Each object holds some of the marks § ^ ! ~ * + & % @, at most 4. A symbol removes its mark if there, or adds it if room remains.

In the rows, 148 stands for zero.

Rows in random order:
Each row is one object's numbers.
r1:  102   178    84   249   149   107   196   139   186   223   150   142   139   164   151   143    97   172   155   178   193   171   232   160   182   113   120    69   189   131   155   181   107
r2:   54   138    67   223   137    87   207   115   156   136   166   140   177    62   161   148   140   183   147   192   159   165   216   151   134   111   148   107   160   138   174   115   129
r3:   89   141    69   247   154   156   151   174   200   157   188   195   194    79   160   146   153   149   119   183   156   142   186   128   154    96   113   174   191   116   176   109   150
r4:   94   150    99   207   172   131   174   254   169   210   166   150   153   188   172   160   108   183   174   173   162   143   178   138   182   108   117   160   175    85   175   154   109
r5:  159   156   172   165   174   165   148   105   140    93   145    89   170    96   139   236   147   229    82   190   165   121   219   124   159   164   138   109   171   170   163   159   152
r6:  123   113   217   189   131   169   163   122    98   137   158    98   227   172   150   108    61   179   123   212    99   176   187   112   135   149   168   115   124   107   213   121   151
r7:  174   108   103   135   115   112   165   172   224   142   158   178   157    70   179    71   174   124   142   166   149    92   132    81   156   150   167   199   171   182   155   138   189
r8:  153    90   181   125   104   207   118   175   138   192   166    64   211   178   150    84   159   151    98   158   114   148   131   102   138   163   168   217    80   127   209   148   173
r9:  193   113    83    99   120    74   212   108   189   143   121   133   131    76   188    80   160   136   157   193   160   119   171    71   164   145   135   144   169   163   168   146   178
r10:  172    92   172   104    88   142   171    81   105   140   172    87   200   135   122   103   149   160    62   181   135   187   137    74   133   202   146   111   115   161   183   135   174
r11:   85   169    78   169   185   163   141   199   211   109   178   162   120    50   155   192   184   184   112   126   150   128   210   129   156    94   128   158   180   149   186   125   109
r12:  178   127   107   117    92    98   218   158   139   158   127   114   108   142   189    60   159   146   157   188    94   113    96   102   198   151   152   192    89   121   211   117   151
r13:  148   179   208   192   146   152   184    92   131   172   146   105   182   187    72   153   109   198    86   175   178   177   177   132   176   170   122    56   198   124   143   171   152
r14:  154   192   104   190   204   135   154   180   234   175   132   177   152   169   122   126   133   112   157   151   144    84   110   130   143   124   116   116   262   115   120   150   148
r15:  149   101   177   226   146   196   129   183   161   127   179    85   236   167   160   156    80   209   100   201   131   124   158   102   126   135   141   175   217   127   188    97   135
r16:  176   120   206   131   143   129   167    85   167    91   115   111   197   119   132   128   111   164   127   228   116   162   155   127   153   173   151   111   191   155   175    98   161
r17:  144   125   108   182    80   107   152    83   150   124   150   217   165    92   148   188   166   180   237   140   186   196   166   222   122   139   128   140   149   162   105   138   157
r18:   63   156   106   236   117   110   186    94   122   147   148   157   159   109   119   109   124   124    93   186   128   208   199   159   159   103   122    71   139   128   215    80   129
r19:   75   180    80   201   151   180   199   155   153    88   148   144   132    39   167   211   146   198    93   153   169   133   243   134   171   112   153   110   146   147   194   137   109
r20:  165    80   154   139    85   137   161   116   105   188   121    74   195   174   156    97   130   169   123   201    96   172   165    91   150   189   155   152    82   150   204   145   166
r21:  195   140   171   122    74   109   170    48    90   131   130   134   183   121   134   126   151   144   160   134   216   192   128   165   129   200   156   151   113   209   130   120   200
r22:  200   146   167   187   145   128   152    82   188    99   106   123   183    90   146   130   120   153   145   245   146   103   179   121   115   144   142   130   203   146   182   123   191
r23:  159   127   182   191   141   164   135    63   125   123   146   114   196   156   110   136   104   161    86   214   164   197   200   145   161   164   131    89   141   181   175   120   147
r24:  199   116   155   141   172   145   137   102   217   109   145   168   208   103   138   137   136   171    94   205   139   114   157    66   121   152   130   138   234   136   171   119   177
r25:   84   139   130   194   168   188   166   246   155   145   153   150   125   140   189   193   165   187   146   128   136   125   180   153   142   104   170   189   132   122   207   137    93
r26:  173   154   178    93   130   162   198   104   114    97   120    70    91   100   145   146   138   168    26   167   149   150   173    96   154   195   198   136   114   211   187   170   173
r27:  166   159   149   203   163   133   176   109   157   202   161   109   174   182   100   177    85   197   118   209   210   115   183   131   161   148   103    70   221   137   149   187   142
r28:  169   114   107   116   134   130   195   208   174   165   125   140   154   129   201    55   203   150   195   164   109    93   115   104   152   108   163   227   135   143   183   148   181
r29:  157   119   114   157   191   115   168   165   245   107   140   195   188    79   160    96   164   112   148   167   128   113   155   118   129    91   117   174   241   123   151    98   164
r30:  119   105   102   216   102    94   209   176   154   151   166   127   177   143   179   138    92   197   168   197   102   154   206   151   158    69   117   148   110   122   199   112   127
r31:  102   193    82   240   133   129   189   203   155   206   147   121   130   206   188   154   101   206   190   187   133   103   204   170   178   107   108   116   137    91   170   174    93
r32:  104   153   106   175   143    88   202   172   138   247   143   109   125   198   151    93   135   148   112   143   175   185   139   123   166   142   122    58   113   164   129   195   186
r33:  106   109    74   165    56   111   205   128   176   168   164   103   139    69   188    88   159   158   138   178   175   145   173    98   177   149   145   153   123   155   172   148   184
r34:   64   103   117   231   175   161   131   150   177   151   210   176   206   105   120   108   145    86    81   136   117   201   197   153   160   121   129   114   171   132   183   107   146
r35:  112    84    86   162    91   142   168   214   174   209   171   136   127   122   196    95   169   174   157   158   126   111   118   100   164   150   125   214    81   154   179   164   148
r36:  124   175   160   179   125   119   161   102    82   193   165   199   145   203   145   166   115   130   198   104   170   212   151   231   153   154   115    73   141   179    80   184   134
r37:  171    69   145   132    90   191   147   168   172   193   173    63   205   165   193   101   150   188    97   184   134   102   127    55   137   164   131   232   116   166   190   173   211
r38:  179   133   200   145   181   182   135   101   182    85   109   135   239   120   101   124   141   136    76   206   112   174   136   112    95   158   157   151   229   128   176   110   183
r39:  111   123    82   180    91   122   192   174    99   202   164   110   114   141   189    75   166   162   131   174   101   174   142   115   190   120   157   154    55   160   199   137   138
r40:  142   129   176   193   152   192   132   100   173   121   163    96   242   130   116   161   121   183    72   204   169   131   180   106   109   158   132   117   224   149   164   147   176
r41:  157   154   172   191   124   138   170    62   168   131   158    92   210   124   144   170    75   193    84   224   174   147   180   100   118   158   139    88   208   182   169   131   179
r42:  139   110    98   138   112   131   133   105   140   167   195   184   166   115   160   129   186   142   203   113   205   146    97   167   105   179   147   199   120   205    87   168   182
r43:  157   149   114   132    71   101   157    91    64   148   150   155   121   107   151   115   209   133   188   130   146   193   127   172   173   158   168   151    58   213   121   143   183
r44:  100    77    59   168   104   133   147   155   221   180   202   121   146    92   149    89   193   144    96   144   176   118   157    66   151   129   137   193   147   183   162   148   189
r45:  104   100    99   148    88    81   173    97   120   176   177   132   118    70   144    52   171   124   110   138   156   193   150   116   148   164   143   123    81   184   170   124   140
r46:  164   120   192   164   186   237   124   190   150   120   172    83   177   128   158   207   127   228   105   179   106    87   187    89   157   128   163   191   157   138   200   149   133
r47:  142   141   114   175   127    59   180   129   209    91   128   174   181    73   187   119   139   141   176   204   122   124   166   111   133   113   136   139   212   147   177   111   163
r48:   63   183   106   257   142    86   203   118   152   181   148   143   130   175   103   140    87   146   125   163   182   176   179   184   176   113   113    44   182   108   156   152   103
r49:  134   179   188   149   194   190   128   184   192   184   147   106   148   169   125   219   100   199    88   138   182    77   202   117   158   144   135   131   231   155   128   212   133
r50:  183   143   192    98   211   179   156    95   153    64    94   111   125    68   161   164   119   128   105   183   119   131   171    99   118   186   196    97   204   148   166   131   125
r51:  170   124   168   170   185   212   114   160   185   117   151   124   165   107   160   209   151   204    58   175   159   105   179    96   116   177   143   137   218   172   146   136   155
r52:  225    95   155    99   157   135   154   137   187   134   130   110   173    94   136   101   155   148   126   198   183    99   113    94   141   168   152   197   199   165   175   143   202
r53:   95   104    79   162   111   141   167   145   147   180   197   129   142   112   127    79   220    97    92   132   127   183   147   114   160   159   143   162   108   157   181   147   163
r54:  125   129    99   152   137   118   200   142   144   153   156   107    51    39   189   171   199   162   114   150   178   133   174    84   170   136   143   157   100   187   166   162   165
r55:   80   116   111   200   167   177   147   217   183   158   194   141   193   156   178   127   116   185   152   174    93   142   184   146   154    91   138   183   125   107   203    96   119
r56:  206    85   177   100   121   180   135   169   137   132   136    97   190   144   162    78   159   143   124   220    99    97    89    80   156   183   170   207   136   149   201   142   176
r57:  144   109   183   213   129   156   166   159   174   159   158    53   233   142   189   150   101   233   148   230   112   124   165   107   156   131   150   133   150   148   212   128   126
r58:  133   151    81   199    83    79   200   167   171   204   159   108   114   159   180    99   147   169   147   143   209   119   171   105   195   144   132   108   158   156   138   200   149
r59:  156   129    95   119    59    99   185    97   119   184   158   144   144   101   164   163   192   161   195   112   216   159   134   174   148   180   152   145    77   229    85   166   194
r60:  164    68   130   142   126   116   171    74   158   165   137    54   187   111   158   115   140   188    91   189   184   126   148    69   127   182   168   135   143   191   144   159   170

Which row is each object?
<§,*,@> r36
<§,!,@> r32
<§,!,%> r10
<!,~,+,%> r56
<!,~,%> r8
<§,^,!,@> r58
<§,^> r2
<^,~,%> r15
<§,%,@> r13
<^,~,&> r25
<§,!,~> r39
<§,^,+,%> r22
<^,!,~,+> r28
<§,!> r45
<§,^,+> r47
<§,^,&,%> r5
<§,!,&,%> r26
<^,&> r11
<§,^,!,*> r59
<^,&,%> r51
<+,%> r38
<^,~> r55
<§,^,~> r30
<§,%> r23
<^,!,*> r42
<§,^,~,@> r31
<^,~,&,%> r46
<§,^,!,%> r60
<§,^,!,&> r54
<^,%> r40
<§,!,~,%> r20
<§,!,*> r43
<§,^,%,@> r27
<^,!,+,%> r52
<^,!> r44
<> r34
<§,~,%> r6
<!> r53
<§,!,*,%> r21
<§,^,@> r1
<§,^,&> r19
<^,!,~> r35
<§,^,~,%> r57
<^,+,@> r14
<§,+,&,%> r50
<§,@> r48
<§,^,*> r17
<^,+> r29
<^,!,+> r7
<^> r3
<^,!,~,%> r37
<§,^,%> r41
<^,&,%,@> r49
<^,~,@> r4
<§,^,!,+> r9
<§,!,~,+> r12
<§> r18
<§,+,%> r16
<^,+,%> r24
<§,^,!> r33

